Below is a small trained network, with its code and all its weights. Each question gives an input and a target symbol and asks what happens when units are switched off, that is, made to give their printed mean instead of their output.

import numpy as np


def w(rows, s, z=0):
    codes = np.array(rows[::2]) - 128.0
    scale = np.full(codes.shape[1], s)
    scale[-1] = z or s
    return codes * scale


def norm(h):
    return h / np.sqrt((h * h).mean(-1, keepdims=True) + 1e-5)


def f(y):
    return y / 2 * (1 + np.tanh(0.7978845608 * (y + 0.044715 * y**3)))


def softmax(a):
    e = np.exp(a - a.max(-1, keepdims=True))
    return e / e.sum(-1, keepdims=True)


def log_softmax(a):
    a = a - a.max(-1, keepdims=True)
    return a - np.log(np.exp(a).sum(-1, keepdims=True))


def net(x, mask):
    ids = ['βγεηθλμξσφψ'.index(c) for c in x.split()]
    T = len(ids)
    res = E[ids] + P[:T]
    u = 0
    for l in range(2):
        q, k, v = (norm(res) @ M[l].T for M in (Q, K, V))
        z = softmax(np.where(np.tri(T) > 0, q @ k.T / 2**0.5, -1e9)) @ v
        res = res + np.where(mask[u], z, O[l][:, -1]) @ O[l][:, :-1]
        u += 1
        y = f(norm(res) @ A[l][:, :-1].T + A[l][:, -1])
        res = res + np.where(mask[u : u + 16], y, B[l][:, -1]) @ B[l][:, :-1]
        u += 16
    return log_softmax(norm(res)[-1] @ U[:, :-1].T + U[:, -1])


Q, K, V, O, A, B = {}, {}, {}, {}, {}, {}
E = w([
[208,128,120],'β',
[161,124,148],'γ',
[101,92,137],'ε',
[103,156,96],'η',
[59,236,92],'θ',
[131,160,49],'λ',
[162,56,185],'μ',
[63,75,4],'ξ',
[105,115,101],'σ',
[172,56,120],'φ',
[167,153,139],'ψ',
],0.021)
P = w([
[93,126,150],'0',
[169,115,67],'1',
[87,172,83],'2',
[97,119,156],'3',
[175,109,46],'4',
[91,169,82],'5',
[105,111,154],'6',
[180,104,31],'7',
[91,168,80],'8',
[100,113,157],'9',
[189,109,2],'10',
[91,169,81],'11',
[101,106,153],'12',
],0.011)
Q[0] = w([
[96,145,187],'L0H0',
[102,110,253],'L0H0',
],0.0057)
K[0] = w([
[21,160,5],'L0H0',
[4,16,169],'L0H0',
],0.0033)
V[0] = w([
[169,146,99],'L0H0',
[72,1,117],'L0H0',
],0.0053)
O[0] = w([
[254,51,5,254],'L0H0',
[144,124,117,253],'L0H0',
],0.0078,0.00078)
A[0] = w([
[126,251,74,1],'L0N0',
[169,149,236,40],'L0N1',
[146,135,187,23],'L0N2',
[181,136,159,144],'L0N3',
[155,167,105,97],'L0N4',
[123,122,100,84],'L0N5',
[102,124,103,73],'L0N6',
[109,167,212,106],'L0N7',
[183,71,94,96],'L0N8',
[49,136,103,104],'L0N9',
[185,158,81,148],'L0N10',
[178,136,185,52],'L0N11',
[174,96,141,87],'L0N12',
[142,183,131,168],'L0N13',
[156,149,114,28],'L0N14',
[56,129,139,101],'L0N15',
],0.016,0.0051)
B[0] = w([
[131,202,137,195],'L0N0',
[168,101,62,156],'L0N1',
[173,130,101,124],'L0N2',
[38,98,118,175],'L0N3',
[134,186,177,155],'L0N4',
[134,151,131,143],'L0N5',
[127,120,155,142],'L0N6',
[161,215,152,136],'L0N7',
[109,129,106,253],'L0N8',
[97,75,145,210],'L0N9',
[106,173,190,247],'L0N10',
[102,153,77,147],'L0N11',
[136,89,81,173],'L0N12',
[85,169,118,154],'L0N13',
[137,140,163,121],'L0N14',
[166,2,148,165],'L0N15',
],0.008,0.006)
Q[1] = w([
[25,184,247],'L1H0',
[253,212,181],'L1H0',
],0.0077)
K[1] = w([
[43,244,167],'L1H0',
[222,254,213],'L1H0',
],0.0084)
V[1] = w([
[5,99,179],'L1H0',
[69,217,254],'L1H0',
],0.0043)
O[1] = w([
[47,254,144,137],'L1H0',
[194,45,152,3],'L1H0',
],0.0074,0.0035)
A[1] = w([
[149,185,186,82],'L1N0',
[101,65,94,91],'L1N1',
[198,156,121,222],'L1N2',
[123,56,145,134],'L1N3',
[85,255,120,146],'L1N4',
[67,91,99,97],'L1N5',
[117,63,117,87],'L1N6',
[145,130,125,57],'L1N7',
[140,147,100,24],'L1N8',
[130,120,100,2],'L1N9',
[202,110,137,206],'L1N10',
[135,156,58,150],'L1N11',
[35,144,157,248],'L1N12',
[158,133,98,53],'L1N13',
[150,59,222,36],'L1N14',
[92,183,47,83],'L1N15',
],0.015,0.0023)
B[1] = w([
[241,41,99,150],'L1N0',
[160,109,79,207],'L1N1',
[88,221,2,153],'L1N2',
[221,115,101,173],'L1N3',
[178,57,178,254],'L1N4',
[137,114,102,209],'L1N5',
[194,103,110,179],'L1N6',
[107,158,140,119],'L1N7',
[134,192,126,135],'L1N8',
[115,146,125,132],'L1N9',
[131,155,100,135],'L1N10',
[51,226,138,209],'L1N11',
[98,8,92,204],'L1N12',
[140,144,130,135],'L1N13',
[211,179,179,148],'L1N14',
[109,215,196,243],'L1N15',
],0.0073,0.0088)
U = w([
[225,164,142,56],'β',
[153,113,218,206],'γ',
[118,86,151,221],'ε',
[86,101,235,112],'η',
[66,138,188,203],'θ',
[147,180,141,255],'λ',
[146,126,77,73],'μ',
[45,106,87,33],'ξ',
[7,69,144,43],'σ',
[124,186,83,187],'φ',
[207,170,227,36],'ψ',
],0.022,0.0058)

Each question gives the input, a string of symbols that net reads in full, and the target symbol t.
The units are the heads (2 rows each of Q, K, V and O) and the neurons (one row each of A and B). Each row of codes is followed by its name. A weight is (code - 128) times the scale printed after its matrix; where a second scale follows, it is the last column's (O, A, B and U).
mask holds one flag per unit, layer by layer, with each layer's heads first. A switched-off unit (its flag False) gives its mean, the last column of its rows in O or B, instead of its output. The means were averaged over made-up inputs and are rounded, as every weight is.
A unit's drop is (log p(t) with every unit on - log p(t) with that unit switched off) / (log p(t) with every unit on - log p(t) with every unit switched off).
The circuit of an input: a set's keep is (log p(t) with only the set's units on - log p(t) with every unit switched off) / (log p(t) with every unit on - log p(t) with every unit switched off). Starting from the 12 units with the biggest drops (on a tie, the unit counted first), units are removed one at a time, each time the one whose removal leaves the highest keep (on an exact tie, the one counted first), for as long as the keep stays at least 0.8.
units of the circuit, in order: the units of the circuit, biggest drop first
top k neurons: the k neurons with the biggest drops, biggest first
top k neurons in layer l: the k neurons of layer l with the biggest drops, biggest first
input σ σ ε η, target σ: units of the circuit, in order -> L0N15
input σ σ σ η ψ σ μ θ φ ε, target γ: units of the circuit, in order -> L1N14, L0N15
input σ σ φ β φ, target φ: units of the circuit, in order -> L1N4, L0N15, L1N12
input φ σ σ ε, target γ: units of the circuit, in order -> L0N15, L1N14
input η σ γ β, target θ: top 3 neurons -> L0N3, L0N12, L0N10
input ψ η ε γ ε ψ ψ θ φ, target φ: top 2 neurons in layer 0 -> L0N15, L0N9
input φ φ η σ ψ β β ε μ ε μ η, target η: top 2 neurons in layer 0 -> L0N9, L0N0
input ε φ γ σ φ σ ψ ψ β β φ σ, target σ: top 2 neurons -> L0N9, L1N12
input ξ λ μ ψ λ σ σ η ψ, target ψ: top 3 neurons -> L0N0, L1N4, L1N0
input ξ ψ σ η μ ψ ξ γ σ λ, target ψ: top 2 neurons -> L1N4, L0N10
input σ ξ σ λ θ ε φ ε σ γ γ, target λ: top 4 neurons in layer 0 -> L0N8, L0N3, L0N9, L0N12
input θ μ ε γ ψ σ η, target σ: top 3 neurons in layer 0 -> L0N0, L0N9, L0N10
input ξ φ η, target η: top 2 neurons -> L1N4, L0N0
input φ λ ψ β ε φ γ σ σ σ σ φ ψ, target θ: top 2 neurons in layer 0 -> L0N3, L0N1
input ε σ β ε β σ γ ε ε η γ, target φ: units of the circuit, in order -> L1N2
input σ φ φ σ γ σ γ σ θ, target θ: top 2 neurons in layer 0 -> L0N9, L0N0
input σ φ β η ψ, target φ: top 2 neurons -> L1N2, L0N12
input ε ψ ξ φ λ θ, target θ: top 2 neurons in layer 1 -> L1N12, L1N4
input γ σ σ γ ξ λ, target λ: top 2 neurons -> L0N0, L0N3
input η φ ξ φ σ μ σ β, target φ: top neuron in layer 1 -> L1N2
